[-56.6  57.7  -3.9   7.1   4.7 -10.5 -10.4  20.2 -42.5 -24.8  36.7 -64.2
  41.6  36.2 -32.4  -8.8   9.8  -3.8 -14.2  -6.0  -9.9  10.3   1.1  -8.1
 -10.5  25.6 -24.4] -> E
[-15.5  20.5  -2.1   0.6  -1.1  -4.2  -3.4   4.8 -13.6  -5.4   8.3 -23.0
  11.4   4.1  -7.8  -2.6   5.0  -2.3  -6.8  -1.1   1.7   7.7   0.0  -4.9
  -2.6   5.6  -5.2] -> E
[ -9.3   7.9  -1.4  -0.6   1.1  -1.3  -3.2   4.6  -7.2  -4.2   3.0 -11.6
   5.4   8.8  -4.9  -2.6   1.5  -2.2  -3.0  -2.8  -2.4   0.5  -0.7  -0.2
  -0.6   6.0  -4.8] -> M
[-17.4  19.0   1.6  10.3  -4.8   1.8   0.6  11.4 -19.7 -10.6   2.6 -21.8
  10.2   4.8  -2.6 -12.1  13.3   2.8  -1.4   2.0  -4.8   3.7   0.6 -16.3
  -1.5  -4.8 -10.2] -> E
[-10.3   3.3  -9.8  -2.7   8.9  -6.0  -8.6   6.4  -2.6  -7.1  15.1  -5.0
   9.2  21.4 -13.1   4.8 -10.0  -4.0  -2.6  -5.1  -8.2  -6.1  -2.0  11.0
  -2.8  18.5  -3.0] -> E
[ -4.8  17.1   6.9  11.7 -11.8   7.5   4.2   7.9 -14.3  -8.5  -7.4 -16.7
   1.9 -18.6   4.4 -13.4  18.0   4.3   1.5   6.8  -1.4   7.4   2.8 -21.7
   0.4 -15.0  -7.1] -> M
[-19.9   7.9  -8.6  -4.1  11.4  -9.5  -7.1   9.3  -7.2  -8.1  19.7 -15.7
  15.0  28.5 -16.4   2.2  -9.6  -6.8  -5.0  -5.4  -7.0  -3.8  -0.9  12.7
  -3.2  23.4 -10.3] -> E
[-13.8   0.6  -3.8  10.7   0.4   8.9   0.3  20.3 -14.4  -9.8   3.8  -9.1
   5.6  13.8  -3.3 -15.3   5.6   5.5   5.0   0.9  -3.6  -7.8   3.0 -12.1
   1.9  -5.2 -12.0] -> M
[-26.4 -18.9 -31.1  -9.2  38.9 -19.0 -15.2  32.7  -6.0 -11.3  45.2   5.5
  22.7  69.9 -43.0   8.2 -39.3 -13.3  -0.9 -20.3 -17.3 -34.7  -4.3  41.2
   1.8  59.6 -16.2] -> M
[-10.7  11.5   0.7   6.1  -3.5   2.3   3.7   6.3 -12.4  -6.6   5.2 -12.0
   6.9  -0.5  -1.8  -8.9   7.7   1.6  -1.7   2.2  -1.0   3.5   1.5 -10.6
  -2.4  -5.0  -6.6] -> E
[ -9.9  20.3  10.7  18.1 -17.3  13.2   7.0  10.1 -20.5  -7.0 -13.6 -21.9
   1.8 -20.5  13.7 -21.6  27.8   8.3   2.8   7.4   2.9  11.1   4.9 -34.4
  -0.5 -28.5  -8.6] -> M
[-10.7  37.9  13.4   4.3 -15.8  -1.3   0.7 -10.6 -14.3  -2.2  -3.3 -28.6
   7.4 -20.1   2.0  -2.8  19.4   1.8 -10.7   5.4   3.5  21.5   0.4 -18.9
  -2.8 -11.6   0.1] -> M
[-13.0  13.9  -2.2   2.5   1.2  -4.5  -3.0   5.5 -11.3  -6.4  10.8 -14.2
   9.9  11.8  -8.0  -3.1   2.5  -1.9  -4.9   2.3  -2.1   2.3  -3.9  -0.9
  -2.6   8.1  -6.6] -> E
[ -6.6  25.7   9.8   7.7 -14.7   4.0   2.6  -2.6 -11.9  -4.9  -6.2 -23.2
   4.7 -17.8   4.5  -9.0  19.3   3.6  -6.0   9.6   2.3  15.8   2.8 -20.1
  -3.9 -14.8  -4.0] -> E
[ -9.4  11.3   2.5   9.6  -5.9   6.4   2.8   7.5 -11.8  -7.8  -4.3 -13.6
   1.7  -5.1   3.0 -12.8  11.4   5.2   1.3   4.3  -0.7   4.4   2.8 -15.4
  -0.5 -10.6  -6.7] -> M
